Below is a small trained network, with its code and all its weights. Each question gives an input and a class and asks what happens when units are switched off, that is, made to give their printed mean instead of their output.

import numpy as np


def w(rows, s, z=0):
    codes = np.array(rows[::2]) - 128.0
    scale = np.full(codes.shape[1], s)
    scale[-1] = z or s
    return codes * scale


def f(y):
    return np.maximum(y, 0)


def log_softmax(a):
    a = a - a.max(-1, keepdims=True)
    return a - np.log(np.exp(a).sum(-1, keepdims=True))


def net(x, mask):
    res = np.array(x, float).reshape(1, 3) / 4 @ E
    y = f(res @ A[0][:, :-1].T + A[0][:, -1])
    res = res + np.where(mask, y, B[0][:, -1]) @ B[0][:, :-1]
    return log_softmax(res[-1] @ U[:, :-1].T + U[:, -1])


A, B = {}, {}
E = w([
[217,130,97,118,128,118,91,53,173],'x0',
[115,147,95,83,139,83,186,122,111],'x1',
[124,247,151,131,91,27,138,145,125],'x2',
],0.014)
A[0] = w([
[109,99,84,167,134,166,97,62,156,209],'n0',
[162,175,144,151,87,59,76,149,142,184],'n1',
[112,80,103,132,168,142,146,126,104,23],'n2',
[103,123,138,180,199,168,71,122,135,99],'n3',
[154,69,96,54,163,133,247,100,102,251],'n4',
[29,78,126,157,105,129,125,207,136,157],'n5',
[94,93,173,151,155,136,149,199,107,138],'n6',
[67,155,131,127,127,86,112,120,118,250],'n7',
[177,186,103,100,128,96,96,104,179,76],'n8',
[163,28,150,114,139,158,67,131,175,97],'n9',
[121,93,225,183,185,196,82,90,112,107],'n10',
[178,61,230,128,170,168,113,182,177,157],'n11',
[169,144,119,142,92,157,79,95,208,174],'n12',
[136,134,175,164,73,117,43,151,124,61],'n13',
[97,102,119,104,107,82,118,86,111,63],'n14',
[181,81,125,203,118,97,87,47,177,106],'n15',
[225,116,102,143,121,147,33,104,139,189],'n16',
[144,105,113,136,169,148,114,93,100,129],'n17',
],0.011,0.002)
B[0] = w([
[47,83,53,49,207,119,36,149,108,203],'n0',
[128,50,137,180,75,71,181,86,35,217],'n1',
[103,56,151,163,136,31,115,131,41,183],'n2',
[132,141,91,72,159,136,58,122,142,174],'n3',
[18,84,22,106,198,2,64,141,25,246],'n4',
[154,212,227,153,64,117,134,52,212,219],'n5',
[160,150,223,193,107,151,95,97,189,202],'n6',
[104,116,186,134,187,79,137,124,66,193],'n7',
[133,152,189,198,67,135,139,162,197,202],'n8',
[69,88,72,111,194,117,56,173,104,227],'n9',
[139,139,87,55,125,129,5,122,104,202],'n10',
[184,184,84,64,101,129,111,145,159,198],'n11',
[120,225,173,98,127,161,64,99,165,201],'n12',
[113,58,95,120,133,9,134,186,103,172],'n13',
[79,89,133,65,131,169,148,144,96,146],'n14',
[193,202,138,86,141,191,103,67,209,213],'n15',
[168,215,126,117,145,235,81,164,146,228],'n16',
[114,105,169,59,177,98,140,145,118,178],'n17',
],0.0075,0.013)
U = w([
[163,188,195,169,76,179,121,129,176,209],'0',
[158,99,103,162,112,169,164,154,113,4],'1',
[133,126,5,60,209,126,65,176,81,146],'2',
[130,101,131,195,100,63,173,152,47,221],'3',
],0.014,0.0028)

Each question gives the input, the list of numbers given to net, and the class t.
The units are the neurons (one row each of A and B). Each row of codes is followed by its name. A weight is (code - 128) times the scale printed after its matrix; where a second scale follows, it is the last column's (A, B and U).
mask holds one flag per neuron, in row order. A switched-off neuron (its flag False) gives its mean, the last column of its row in B, instead of its output. The means were averaged over made-up inputs and are rounded, as every weight is.
A unit's drop is (log p(t) with every unit on - log p(t) with that unit switched off) / (log p(t) with every unit on - log p(t) with every unit switched off).
The circuit of an input: a set's keep is (log p(t) with only the set's units on - log p(t) with every unit switched off) / (log p(t) with every unit on - log p(t) with every unit switched off). Starting from the 12 units with the biggest drops (on a tie, the unit counted first), units are removed one at a time, each time the one whose removal leaves the highest keep (on an exact tie, the one counted first), for as long as the keep stays at least 0.8.
units of the circuit, in order: the units of the circuit, biggest drop first
top k neurons: the k neurons with the biggest drops, biggest first
drop of u: that unit's drop, to one decimal
input [5,2,8], class 3: units of the circuit, in order => n1
input [5,-2,0], class 0: top 4 neurons => n4, n8, n15, n12
input [-6,-1,-4], class 0: top 2 neurons => n5, n6
input [-8,3,-1], class 0: top 3 neurons => n5, n6, n1
input [-6,-6,4], class 0: top 3 neurons => n4, n5, n6
input [-5,-7,3], class 0: top 2 neurons => n4, n5
input [6,4,6], class 0: top 2 neurons => n4, n8
input [1,-8,7], class 3: top 2 neurons => n1, n13
input [-8,-8,4], class 0: top 3 neurons => n5, n4, n6
input [6,-2,6], class 0: drop of n0 => 0.0
input [-8,5,-1], class 3: drop of n16 => 0.1
input [-8,2,-3], class 0: drop of n5 => 0.5
input [-4,8,-2], class 3: drop of n0 => 0.2
